Moves between items:
* | vi tu na zu fe
Mep | Lag Tup Dak Rav Nud
Lis | Mok Bir Tif Ner Suz
Gol | Lun Sib Pil Kam Pon
Lun | Pil Far Tof Vum Der
Gud | Ner Suz Tem Lis Sab
Vot | Biv Ren Zib Sar Vib
Zeg | Lus Ros Sur Taf Gil
Kel | Zer Kem Bik Dig Maz
Reg | Mep Fom Lag Fes Sul
Biv | Zib Zum Ded Lir Zag
Pon | Der Gol Roz Sib Ded
Vav | Fov Fel Kel Sol Lag
Los | Zot Fev Vot Dip Rig
Bir | Til Ner Nam Luf Lis
Sur | Ker Buf Sul Zem Fuz
Zer | Bik Nak Riv Ler Bop
Sib | Far Kam Tiz Der Gol
Zos | Gol Let Lun Ded Vuf
Vuf | Pon Zos Der Let Zib
Lus | Sur Gop Ker Nub Ges
Guv | Gid Bik Kun Bip Ler
Mab | Fil Tif Zeg Nam Tem
Raz | Dip Rig Fot Los Rol
Far | Tiz Vum Rog Roz Lun
Kem | Nak Dig Bip Bop Kel
Mok | Tif Til Viv Tem Luf
Kov | Sab Tof Bir Rog Pup
Rog | Suz Nar Luf Sab Tof
Bop | Guv Zer Gid Nak Dig
Gop | Buf Nub Rap Fuz Lus
Tup | Vav Rav Fov Tas Mep
Ner | Tem Luf Zak Mok Bir
Fel | Ris Sol Kem Dak Vav
Gil | Ges Zeg Fuz Ros Fis
Zot | Vot Non Biv Fot Bor
Vos | Fom Nen Tup Sul Rap
Dak | Maz Fov Bop Ris Sol
Buf | Rap Zem Reg Lof Sur
Maz | Bop Kel Guv Kem Vuz
Ren | Zum Sar Vuf Zag Vot
Viv | Ros Fis Gop Gil Fil
Ler | Kof Guv Lev Bik Nak
Roz | Kov Pil Sab Tiz Vum
Sul | Nud Reg Tas Fom Nen
Gid | Kun Riv Goz Kol Kof
Kol | Sus Lev Rol Kun Riv
Zum | Vuf Lir Pon Nop Biv
Fov | Kel Ris Zer Vuz Dak
Tiz | Rog Pup Suz Kov Pil
Rol | Fev Raz Non Rig Bil
Tev | Bil Sus Los Gug Kun
Nen | Fes Sul Rav Reg Vos
Ker | Sul Rap Nud Vos Lof
Lev | Gug Kun Raz Tev Kol
Tas | Sol Lag Vuz Vav Rav
Sol | Vuz Dak Dig Fov Fel
Til | Nam Tem Fis Mab Mok
Ded | Kam Pon Vum Gol Let
Lag | Dak Vav Maz Fel Tas
Kam | Vum Der Pup Lun Sib
Taf | Nub Ges Zem Lus Ros
Vuz | Dig Maz Ler Kel Ris
Fis | Taf Gil Nub Zeg Viv
Let | Sib Ded Far Pon Zos
Fev | Non Dip Ren Bor Los
Rav | Fel Tas Ris Lag Tup
Fuz | Lof Sur Nen Buf Nub
Fot | Sar Vib Lir Vot Non
Ris | Kem Vuz Nak Maz Fov
Lir | Zos Nop Gol Zib Zum
Riv | Tev Kol Bil Lev Gid
Fom | Tup Fes Vav Nud Reg
Zag | Nop Biv Let Zum Sar
Nop | Let Zib Sib Vuf Lir
Dig | Ler Bop Kof Zer Kem
Fil | Zeg Viv Lus Fis Zak
Nar | Lis Sab Mok Gud Rog
Sar | Lir Zag Zos Biv Ren
Pil | Tof Tiz Gud Pup Roz
Rig | Bor Los Vib Fev Raz
Sab | Bir Gud Til Suz Nar
Luf | Mab Mok Fil Til Ner
Suz | Luf Lis Mab Bir Gud
Nud | Tas Mep Sol Tup Fes
Tif | Viv Nam Ros Zak Mab
Bil | Los Rol Zot Raz Goz
Goz | Rig Bil Bor Rol Gug
Zib | Ded Vuf Kam Zos Nop
Tof | Gud Rog Ner Nar Kov
Lof | Nen Ker Fes Rap Zem
Zak | Gil Fil Ges Viv Nam
Nam | Fis Zak Taf Fil Tif
Nub | Zem Fuz Vos Sur Gop
Non | Ren Fot Zum Vib Zot
Pup | Nar Kov Lis Tof Tiz
Rap | Reg Vos Mep Nen Ker
Kof | Lev Gid Gug Riv Bip
Ros | Gop Taf Buf Ges Zeg
Ges | Fuz Lus Lof Gop Taf
Fes | Rav Nud Fel Mep Fom
Vum | Pup Roz Nar Pil Far
Bik | Riv Bip Tev Kof Guv
Der | Roz Lun Kov Far Kam
Dip | Fot Bor Sar Zot Fev
Bip | Kol Kof Sus Gid Bik
Sus | Rol Gug Fev Goz Tev
Kun | Goz Tev Rig Sus Lev
Zem | Vos Lof Fom Ker Buf
Gug | Raz Goz Dip Bil Sus
Bor | Vib Zot Zag Non Dip
Nak | Bip Ler Kol Guv Zer
Tem | Zak Mab Gil Tif Til
Vib | Zag Vot Nop Ren Fot

In the rows, 150 means zero.

The rows follow the links: the fewer symbols apart two items are, the more alike their rows tend to be.

Some items and rows for them; each showing differs a little:
Vav: 179,155,167,156,187,81,201,142,149,255,219,166,185,180,130,162,206,218,132,134,216,190,145,156,135,93,150,182,274,222,134,195,217,148,193,137,158,114,64,181,173,185,179,124,126,159,105,170,226,186,160,165,175,167,107,122,190,160,256,215,165,89,216,172,176,131
Bop: 143,126,132,147,161,100,209,141,143,174,262,139,176,218,132,104,97,170,180,160,164,133,140,148,164,150,177,138,287,171,160,161,239,190,155,137,142,203,73,159,143,124,160,82,226,127,85,125,189,148,192,167,117,107,100,92,234,208,245,176,184,115,207,224,137,185
Ren: 49,44,168,171,171,234,92,98,135,127,105,92,132,143,159,134,107,125,115,95,144,89,91,226,191,157,192,92,122,99,135,143,84,242,130,190,128,232,219,165,127,155,84,102,157,120,146,76,79,166,187,157,162,97,163,177,162,133,108,111,133,132,111,98,124,152
Ded: 101,156,190,154,122,214,134,111,122,71,98,146,96,122,171,177,94,77,164,168,108,85,132,153,140,169,189,107,10,67,132,125,56,136,123,190,136,189,248,146,91,133,106,142,200,128,146,110,87,123,125,154,155,155,197,172,125,130,36,107,144,192,100,155,143,169
Sus: 71,89,223,169,182,156,201,59,104,201,207,121,132,179,145,173,114,153,137,132,196,86,86,205,149,110,232,105,190,136,105,185,133,202,170,199,132,219,158,197,97,169,108,48,214,109,56,76,156,179,172,189,188,121,130,121,225,150,178,173,166,87,180,189,153,168
Goz: 73,105,219,165,168,158,203,63,103,177,208,124,126,178,147,167,96,135,151,146,176,73,89,190,147,119,231,99,170,117,112,176,131,190,164,203,124,230,168,189,81,152,102,48,238,111,57,76,149,161,167,187,175,121,137,118,225,158,160,164,173,105,173,205,152,176
Gug: 68,100,224,171,174,160,202,61,98,188,210,125,126,179,149,172,106,143,147,138,188,81,84,195,149,109,233,100,178,125,109,181,128,191,167,202,131,225,162,194,92,161,105,47,227,107,54,75,155,166,168,188,182,121,136,124,229,153,167,170,170,100,180,196,157,176
Gid: 84,48,163,170,196,152,166,104,136,219,210,102,174,190,136,124,137,185,122,102,197,126,95,220,187,123,193,122,270,168,132,181,183,242,170,169,135,214,112,187,148,167,122,65,171,120,93,89,159,189,207,174,161,96,107,127,221,161,233,172,157,74,186,151,136,158
Bir: 201,242,164,138,112,159,137,175,151,103,76,197,120,96,168,201,174,116,161,187,115,170,191,98,106,161,121,178,9,130,145,132,89,56,141,144,165,82,205,128,139,151,168,229,121,178,199,201,137,122,85,133,164,217,204,182,74,121,56,133,133,211,108,137,173,134
Tof: 148,152,159,158,144,214,72,164,161,120,30,150,130,85,163,180,194,127,121,132,133,164,159,166,151,158,123,161,25,126,144,134,59,135,137,161,158,109,231,138,160,171,141,221,69,172,224,167,102,151,123,129,180,179,205,213,67,91,63,116,112,186,90,66,155,117
Sar: 49,48,180,174,174,233,98,97,133,134,94,96,130,135,159,147,121,123,110,99,153,89,89,230,189,149,195,93,105,100,131,147,72,230,138,199,131,221,224,166,121,161,82,107,151,123,141,72,80,169,181,160,171,105,166,179,156,124,99,110,133,130,112,97,126,151
Let: 94,153,200,157,125,217,141,100,121,85,100,145,93,121,169,186,97,79,160,167,120,83,124,161,136,162,193,110,13,71,130,133,50,137,122,197,137,192,254,152,87,138,103,134,198,131,145,107,92,130,123,161,169,152,195,173,132,126,39,111,145,181,100,151,145,169
Tiz: 133,128,126,153,141,225,55,173,171,91,36,132,135,99,166,151,165,120,125,123,112,154,155,172,172,184,116,146,40,114,161,122,70,164,123,152,150,140,229,124,165,155,132,212,85,164,231,157,83,149,142,123,155,153,195,209,73,107,59,97,110,194,77,61,136,128
Gol: 110,159,162,144,111,214,119,131,137,53,94,140,102,121,174,161,88,73,170,173,94,93,145,147,149,194,172,109,17,69,150,116,69,141,113,179,137,191,248,129,103,117,110,155,200,136,169,115,84,111,125,146,138,147,198,167,117,139,37,92,144,207,93,148,134,174
Rol: 71,107,204,161,158,164,205,69,102,146,210,128,121,180,149,157,73,122,165,153,160,67,97,178,152,137,230,93,156,107,122,164,130,188,146,202,128,242,174,175,80,135,104,51,252,106,65,72,137,147,165,186,157,112,141,118,222,170,148,153,176,120,165,211,140,190
Fil: 229,198,80,134,131,140,97,241,197,117,91,171,174,121,153,131,202,164,149,158,117,219,212,109,152,184,66,201,124,180,190,121,171,113,137,96,170,76,134,106,211,146,193,255,69,192,242,226,150,137,137,112,124,181,162,180,76,142,136,131,129,201,122,100,146,124
Zem: 248,260,136,130,128,68,203,195,162,173,192,210,169,155,143,171,196,176,180,198,154,214,208,68,103,136,107,209,181,201,162,155,215,51,166,108,171,63,82,140,173,151,215,201,138,182,157,228,222,137,108,140,140,206,140,129,133,167,190,189,165,170,184,199,180,141
Nar: 163,178,172,151,138,198,100,160,156,128,40,164,122,83,165,198,199,127,124,143,135,168,159,150,134,150,126,168,10,130,138,145,59,104,143,159,160,95,230,144,149,177,149,219,77,175,216,177,119,146,108,135,186,200,207,202,67,93,54,121,116,189,94,85,168,116
Fom: 223,171,83,134,157,81,168,218,188,183,208,167,206,184,131,106,182,209,165,154,162,219,188,117,161,155,95,194,278,222,186,154,260,147,165,94,167,108,45,134,215,143,206,177,118,172,168,204,203,154,174,134,111,146,106,126,158,186,247,180,162,141,196,161,147,142
Tif: 229,224,84,127,111,144,103,233,189,83,94,183,157,122,159,133,170,137,172,183,98,200,212,85,141,194,76,192,91,153,193,113,163,88,128,101,170,87,150,105,190,124,189,252,105,186,234,220,144,113,120,112,115,184,171,175,76,151,109,119,136,218,119,126,146,140
Tup: 195,145,119,149,184,86,168,184,174,233,199,154,203,180,128,128,209,228,135,132,194,213,163,148,160,123,116,190,289,231,162,178,242,163,183,112,164,112,47,162,209,173,196,155,98,169,146,189,212,181,175,150,148,150,102,133,174,166,268,195,155,105,202,143,159,128
Taf: 230,208,135,146,153,115,129,206,180,191,102,185,174,120,148,177,249,196,129,147,171,233,199,123,127,133,85,218,145,209,157,158,162,89,168,113,174,43,120,143,206,186,204,237,45,196,209,234,191,165,120,129,169,209,157,176,86,118,167,175,134,158,152,107,183,103
Kun: 71,70,211,175,193,157,187,73,113,215,203,114,149,178,142,162,131,166,123,117,208,100,82,217,163,104,224,109,218,151,110,186,139,218,175,197,133,214,145,198,115,175,108,50,192,115,70,81,159,185,185,184,186,113,124,130,226,152,198,178,162,78,185,167,152,159
Bip: 96,53,138,164,188,141,165,123,143,201,224,104,182,201,131,108,125,185,129,105,185,129,105,207,191,135,185,120,286,168,147,172,207,247,165,156,137,222,95,172,159,154,128,68,177,122,97,95,158,178,214,166,140,87,101,119,225,181,239,169,164,83,190,158,128,159
Vot: 46,40,154,169,167,226,99,103,141,121,115,90,135,149,159,125,102,120,122,98,141,86,91,228,201,168,193,90,133,98,142,144,94,246,127,189,127,239,214,157,128,148,84,96,168,120,146,72,76,159,190,159,156,91,162,168,164,138,114,104,134,132,116,103,118,159
Lof: 248,256,127,126,127,68,201,204,166,171,200,208,169,164,138,158,186,180,185,200,150,210,211,66,108,146,104,205,185,201,169,154,225,61,164,104,172,76,80,136,177,141,217,196,144,179,155,225,220,131,116,142,133,198,138,122,143,173,195,188,172,173,189,200,176,147
Nen: 239,213,92,127,136,70,182,218,182,160,208,185,190,181,134,120,170,191,185,185,144,214,204,86,139,160,96,201,244,208,185,144,254,109,158,91,166,102,52,126,200,126,214,191,145,175,162,216,208,141,148,134,106,162,115,117,154,190,226,177,169,158,190,187,155,151

Each walk starts at a row. The symbols on each line, taken left to right, move it on to the next item.
Answer with the item's row; about right is enough.
start 127,135,116,145,118,226,79,167,159,47,69,135,121,116,167,131,101,90,157,154,84,118,151,151,171,209,139,121,39,85,172,103,85,162,107,155,141,182,235,111,139,118,120,185,156,145,205,133,71,118,145,129,126,129,192,183,102,136,44,83,129,209,82,107,122,165
tu zu fe tu	128,123,115,152,128,228,57,175,170,69,46,127,131,108,168,135,138,106,139,132,98,140,155,172,177,202,122,136,43,102,170,111,79,170,112,150,147,160,229,116,164,138,130,205,106,157,227,142,74,130,149,126,140,139,196,201,83,120,58,87,119,196,77,72,124,142
na vi vi tu tu vi fe fe	232,214,81,125,110,145,104,236,196,94,97,177,167,124,156,126,178,143,167,174,101,211,215,90,147,197,71,194,105,164,193,114,162,99,133,101,166,83,143,101,201,128,192,253,91,189,240,220,144,123,129,112,110,181,170,178,75,151,118,124,134,216,120,116,147,136
start 220,246,118,124,102,146,128,211,171,79,98,196,136,115,164,159,159,118,181,200,96,185,214,79,121,186,97,185,50,140,178,115,135,66,127,121,166,87,174,107,162,127,184,240,130,182,219,214,143,110,96,123,128,197,188,171,77,144,80,132,141,223,114,146,157,148
na fe fe vi fe tu fe	228,187,100,141,149,131,103,229,193,159,93,173,178,115,149,148,230,186,133,144,146,235,204,121,147,162,68,209,139,198,177,140,168,112,156,98,174,59,127,130,219,165,196,243,42,196,234,232,168,156,135,117,145,188,157,181,79,126,155,154,128,177,138,89,159,106
zu fe zu vi tu zu tu vi	246,225,93,124,131,70,190,219,175,158,207,190,186,176,136,130,166,183,184,193,143,211,206,79,132,162,98,201,228,208,184,143,253,99,158,90,168,95,60,127,190,127,213,188,149,175,160,217,212,133,144,134,111,167,121,120,154,192,216,181,169,165,190,193,157,153
start 243,255,161,135,143,79,186,186,160,193,161,209,164,137,146,190,227,183,157,185,166,220,202,88,99,120,104,215,150,205,147,169,184,51,176,120,175,44,104,149,177,174,211,213,107,188,168,233,223,154,107,142,166,220,151,144,119,143,176,197,160,164,177,172,193,121
vi zu na na tu tu na	125,93,120,148,167,113,191,141,149,175,248,123,182,217,132,94,102,174,167,145,167,133,126,165,180,155,176,131,294,167,168,158,238,214,155,145,136,213,74,155,158,125,143,78,209,127,95,115,176,155,202,164,113,92,93,101,230,204,242,167,178,107,200,201,126,179
na vi na tu zu na vi fe	67,109,220,170,153,224,129,80,117,129,92,129,99,118,164,190,128,101,128,133,146,86,100,198,145,136,205,107,40,85,109,150,41,170,140,209,134,192,252,172,93,166,91,117,168,129,133,88,94,154,135,168,192,147,189,179,143,106,64,120,133,148,108,125,153,156
start 73,81,219,175,188,158,191,64,110,209,205,118,139,178,143,170,128,163,131,124,203,96,87,210,156,102,229,108,204,143,104,190,135,206,172,198,134,215,151,202,105,174,109,49,201,113,60,81,158,184,178,191,189,119,129,128,223,152,186,177,168,80,181,176,153,161
zu vi tu vi	65,68,148,158,146,205,138,107,134,100,167,101,135,178,152,107,53,108,160,137,124,69,100,196,190,181,203,85,157,90,153,134,131,232,123,182,122,262,187,147,112,114,94,75,234,110,113,65,94,138,192,165,128,80,146,136,195,172,128,110,157,143,136,164,111,191
zu vi na vi fe fe zu	108,158,179,148,116,215,132,119,128,61,93,145,97,119,173,168,87,73,169,176,97,89,138,147,145,183,180,107,10,69,139,119,63,135,113,189,136,190,251,136,94,123,106,152,199,132,158,115,82,117,125,151,146,145,199,171,125,135,34,104,143,200,95,151,139,175
start 135,111,123,147,162,107,203,137,149,173,259,131,177,219,133,99,102,175,176,150,165,132,135,155,171,150,177,131,293,174,164,159,239,205,157,141,142,209,73,153,153,121,153,78,220,126,88,120,181,155,197,163,110,96,94,95,233,207,243,167,177,111,202,210,130,187
zu vi zu zu fe	75,57,192,177,201,158,176,84,124,222,198,106,162,183,138,143,139,179,121,102,202,115,86,224,175,111,208,114,241,162,115,186,160,231,175,187,134,218,130,193,134,177,113,57,171,119,79,86,155,189,192,175,177,105,118,132,225,153,214,177,159,74,184,161,140,154
na zu na tu vi tu	59,81,208,176,167,231,112,82,121,139,89,111,114,121,164,186,130,112,115,113,150,87,93,219,167,139,204,102,63,94,114,153,49,195,141,210,136,206,243,177,103,171,88,109,155,127,142,84,89,164,152,166,191,132,183,179,149,109,79,121,131,134,110,109,142,150
start 198,144,104,147,176,86,162,194,182,225,198,156,208,182,129,123,204,221,138,131,189,220,175,144,159,132,107,192,286,228,169,172,249,165,176,101,166,105,48,153,213,168,198,159,100,171,153,196,214,173,175,140,140,148,99,129,168,172,261,191,156,116,199,149,152,129
vi zu vi vi na zu fe	88,48,151,170,197,146,161,111,143,210,214,105,177,200,134,112,128,187,128,102,190,129,103,217,189,127,188,121,279,168,142,178,195,247,163,165,134,219,103,183,156,157,127,67,173,125,95,91,156,183,211,170,150,91,107,121,225,170,238,172,159,81,190,153,128,159
fe zu na fe tu na tu zu	55,43,142,162,160,221,106,109,141,113,136,85,137,160,152,112,82,119,135,113,129,82,99,217,200,176,193,88,146,97,150,133,110,250,125,184,129,249,204,151,124,131,88,92,192,113,137,65,79,151,193,158,138,82,151,155,178,155,127,107,143,141,124,122,107,176
start 227,205,78,130,122,142,98,241,201,107,94,177,171,120,154,130,188,153,162,168,109,218,217,100,150,190,67,195,117,168,192,120,169,102,134,97,167,78,139,104,207,135,195,254,77,189,242,224,148,131,132,110,116,178,163,173,73,145,125,129,136,208,123,108,142,128
fe fe fe tu tu tu na	231,218,143,143,154,108,141,203,172,199,112,193,174,119,153,185,252,195,131,150,174,234,196,116,123,126,91,216,145,207,151,160,163,84,175,117,176,41,119,150,198,188,203,233,53,194,199,235,194,164,114,130,171,216,159,170,96,123,166,182,136,158,153,116,185,100
vi na tu tu fe vi vi vi	175,167,183,157,181,73,224,131,137,248,234,169,174,185,131,171,193,210,145,150,218,179,143,145,126,92,163,176,262,212,131,197,217,139,191,145,158,123,66,187,156,181,178,113,152,152,87,166,229,181,153,175,174,169,108,108,205,162,253,218,176,89,216,198,182,140
